Below are the code and all the weights of a small trained network. Each question names an input and a target symbol and asks about switching units off, where a switched-off unit gives its printed mean instead of its output.

import numpy as np


def w(rows, s, z=0):
    codes = np.array(rows[::2]) - 128.0
    scale = np.full(codes.shape[1], s)
    scale[-1] = z or s
    return codes * scale


def f(y):
    return np.maximum(y, 0)


def softmax(a):
    e = np.exp(a - a.max(-1, keepdims=True))
    return e / e.sum(-1, keepdims=True)


def log_softmax(a):
    a = a - a.max(-1, keepdims=True)
    return a - np.log(np.exp(a).sum(-1, keepdims=True))


def net(x, mask):
    ids = ['ΘΞΠΩαβελστψ'.index(c) for c in x.split()]
    T = len(ids)
    res = E[ids] + P[:T]
    u = 0
    for l in range(3):
        q, k, v = (res @ M[l].T for M in (Q, K, V))
        z = softmax(np.where(np.tri(T) > 0, q @ k.T / 3**0.5, -1e9)) @ v
        res = res + np.where(mask[u], z, O[l][:, -1]) @ O[l][:, :-1]
        u += 1
        y = f(res @ A[l][:, :-1].T + A[l][:, -1])
        res = res + np.where(mask[u : u + 8], y, B[l][:, -1]) @ B[l][:, :-1]
        u += 8
    return log_softmax(res[-1] @ U[:, :-1].T + U[:, -1])


Q, K, V, O, A, B = {}, {}, {}, {}, {}, {}
E = w([
[87,92,210],'Θ',
[191,91,49],'Ξ',
[120,133,147],'Π',
[149,144,133],'Ω',
[143,141,117],'α',
[102,246,175],'β',
[148,137,115],'ε',
[164,212,72],'λ',
[113,158,171],'σ',
[69,164,238],'τ',
[126,23,162],'ψ',
],0.011)
P = w([
[121,135,134],'0',
[83,79,90],'1',
[151,139,159],'2',
[61,82,77],'3',
[161,140,165],'4',
[36,92,80],'5',
[169,139,170],'6',
[26,97,56],'7',
[177,140,178],'8',
[15,113,34],'9',
[184,139,185],'10',
[2,109,17],'11',
[198,135,183],'12',
[22,107,42],'13',
],0.011)
Q[0] = w([
[127,129,92],'L0H1',
[195,149,205],'L0H1',
[254,90,218],'L0H1',
],0.0092)
K[0] = w([
[116,142,115],'L0H1',
[199,159,141],'L0H1',
[252,146,202],'L0H1',
],0.016)
V[0] = w([
[59,117,92],'L0H1',
[1,103,53],'L0H1',
[105,133,122],'L0H1',
],0.0064)
O[0] = w([
[101,110,3,196],'L0H1',
[22,245,29,253],'L0H1',
[48,173,89,147],'L0H1',
],0.0049,0.0022)
A[0] = w([
[149,93,240,142],'L0N1',
[88,169,13,134],'L0N2',
[76,80,128,248],'L0N3',
[109,119,48,211],'L0N4',
[203,103,120,2],'L0N5',
[221,58,154,157],'L0N6',
[3,74,142,127],'L0N7',
[235,197,120,225],'L0N8',
],0.0072,0.0026)
B[0] = w([
[103,131,203,207],'L0N1',
[34,69,145,255],'L0N2',
[100,122,98,206],'L0N3',
[95,113,161,221],'L0N4',
[161,120,156,140],'L0N5',
[177,46,148,191],'L0N6',
[112,167,42,230],'L0N7',
[255,174,94,178],'L0N8',
],0.0073,0.0068)
Q[1] = w([
[12,153,29],'L1H1',
[233,208,254],'L1H1',
[141,179,98],'L1H1',
],0.0048)
K[1] = w([
[75,119,114],'L1H1',
[242,118,255],'L1H1',
[97,90,196],'L1H1',
],0.007)
V[1] = w([
[207,81,217],'L1H1',
[104,101,79],'L1H1',
[1,81,96],'L1H1',
],0.0046)
O[1] = w([
[175,180,254,53],'L1H1',
[47,87,101,168],'L1H1',
[119,139,92,253],'L1H1',
],0.0049,0.0061)
A[1] = w([
[152,255,149,112],'L1N1',
[142,114,55,3],'L1N2',
[185,69,158,189],'L1N3',
[77,204,106,212],'L1N4',
[116,150,204,179],'L1N5',
[103,176,100,112],'L1N6',
[188,134,167,88],'L1N7',
[98,81,100,11],'L1N8',
],0.0094,0.004)
B[1] = w([
[243,225,90,172],'L1N1',
[100,200,188,198],'L1N2',
[152,69,178,218],'L1N3',
[147,37,31,249],'L1N4',
[46,254,160,206],'L1N5',
[141,32,96,198],'L1N6',
[209,171,187,208],'L1N7',
[140,200,76,224],'L1N8',
],0.0057,0.011)
Q[2] = w([
[3,167,70],'L2H1',
[200,193,242],'L2H1',
[63,252,18],'L2H1',
],0.0038)
K[2] = w([
[140,170,254],'L2H1',
[25,168,30],'L2H1',
[213,169,218],'L2H1',
],0.0051)
V[2] = w([
[126,1,79],'L2H1',
[185,81,245],'L2H1',
[3,115,223],'L2H1',
],0.0059)
O[2] = w([
[99,5,97,152],'L2H1',
[201,87,238,4],'L2H1',
[16,148,253,125],'L2H1',
],0.0064,0.0027)
A[2] = w([
[196,111,222,127],'L2N1',
[83,69,83,159],'L2N2',
[1,147,140,211],'L2N3',
[79,61,65,122],'L2N4',
[22,121,207,70],'L2N5',
[178,159,55,253],'L2N6',
[74,49,72,115],'L2N7',
[113,101,59,54],'L2N8',
],0.0081,0.0045)
B[2] = w([
[190,114,121,158],'L2N1',
[158,104,200,235],'L2N2',
[104,2,104,251],'L2N3',
[164,182,199,248],'L2N4',
[85,223,123,182],'L2N5',
[66,124,17,218],'L2N6',
[193,172,175,249],'L2N7',
[179,197,138,201],'L2N8',
],0.0085,0.012)
U = w([
[51,185,179,143],'Θ',
[236,174,184,10],'Ξ',
[144,14,74,182],'Π',
[125,105,96,223],'Ω',
[143,117,111,175],'α',
[77,103,29,44],'β',
[143,172,156,170],'ε',
[138,216,116,13],'λ',
[89,90,95,254],'σ',
[1,40,74,127],'τ',
[151,62,220,134],'ψ',
],0.0096,0.0046)

Each question gives the input, a string of symbols that net reads in full, and the target symbol t.
The units are the heads (3 rows each of Q, K, V and O) and the neurons (one row each of A and B). Each row of codes is followed by its name. A weight is (code - 128) times the scale printed after its matrix; where a second scale follows, it is the last column's (O, A, B and U).
mask holds one flag per unit, layer by layer, with each layer's heads first. A switched-off unit (its flag False) gives its mean, the last column of its rows in O or B, instead of its output. The means were averaged over made-up inputs and are rounded, as every weight is.
A unit's drop is (log p(t) with every unit on - log p(t) with that unit switched off) / (log p(t) with every unit on - log p(t) with every unit switched off).
The circuit of an input: a set's keep is (log p(t) with only the set's units on - log p(t) with every unit switched off) / (log p(t) with every unit on - log p(t) with every unit switched off). Starting from the 12 units with the biggest drops (on a tie, the unit counted first), units are removed one at a time, each time the one whose removal leaves the highest keep (on an exact tie, the one counted first), for as long as the keep stays at least 0.8.
circuit, biggest first: the units of the circuit, biggest drop first
most important unit: the unit with the biggest drop
top k neurons: the k neurons with the biggest drops, biggest first
k most important neurons of layer l: the k neurons of layer l with the biggest drops, biggest first
input β ψ Π ψ τ σ τ ψ β ε, target β: most important unit => L2H1
input τ σ Θ τ Θ ψ λ ε ψ Ξ τ β, target τ: circuit, biggest first => L2N3, L0H1
input ψ α ψ Ω Ω, target Ξ: circuit, biggest first => L0H1, L2N3
input Ξ ψ Ω τ σ τ ψ ψ Π Θ λ σ, target λ: top 3 neurons => L0N8, L2N4, L2N8
input ψ τ Ξ ψ β, target λ: 2 most important neurons of layer 1 => L1N1, L1N4
input α λ Ω Θ ψ λ τ β β ε Ξ ψ β β, target β: 2 most important neurons of layer 0 => L0N8, L0N1
input ψ Ω τ ψ β ψ σ τ β Θ, target β: 2 most important neurons of layer 1 => L1N1, L1N8
input ε ψ α ψ ε Ω λ Ξ β, target λ: top 4 neurons => L1N1, L0N8, L2N3, L0N2
input α ψ ψ β τ ψ τ Θ τ α β ψ, target β: top 3 neurons => L2N6, L0N8, L1N1
input ψ ψ Ω, target Ξ: top 3 neurons => L0N2, L1N4, L2N3
input ψ ψ β τ, target β: top 3 neurons => L2N6, L0N2, L1N1
input Ξ Ξ Ω τ ψ Ω β ψ λ Ξ, target λ: top 4 neurons => L0N8, L2N4, L2N8, L2N7
input β Θ ψ τ ψ ψ β ψ, target β: top 3 neurons => L0N8, L2N6, L1N1
input τ λ λ ε, target λ: top 2 neurons => L0N8, L2N3
input Ω Π Ω α α ψ β τ, target β: top 2 neurons => L2N6, L1N1
input Π α β ψ τ λ ψ ψ β Ξ ψ ψ Ξ, target Π: 2 most important neurons of layer 0 => L0N8, L0N6
input β Π λ Ω, target λ: top 4 neurons => L2N3, L2N8, L2N4, L0N8
input Π ψ β ε λ λ, target λ: 3 most important neurons of layer 0 => L0N8, L0N6, L0N2
input τ Ξ Θ ψ ε Θ Π Ξ Θ Ω τ Ξ τ, target Θ: top 2 neurons => L1N5, L0N1
input ψ β τ Ξ ε Π Ξ Π ψ β τ λ, target τ: top neuron => L2N3
input α ψ Ξ α Ω τ Ξ ε τ σ β σ Ξ τ, target Ξ: most important unit => L0N6
input τ τ ψ ψ Ξ, target Π: 2 most important neurons of layer 0 => L0N2, L0N8
input ψ ψ ε ψ τ, target Θ: 3 most important neurons of layer 0 => L0N2, L0N1, L0N8
input Π Ω β Π Ω τ Ω Ξ Θ, target τ: 2 most important neurons of layer 1 => L1N5, L1N1
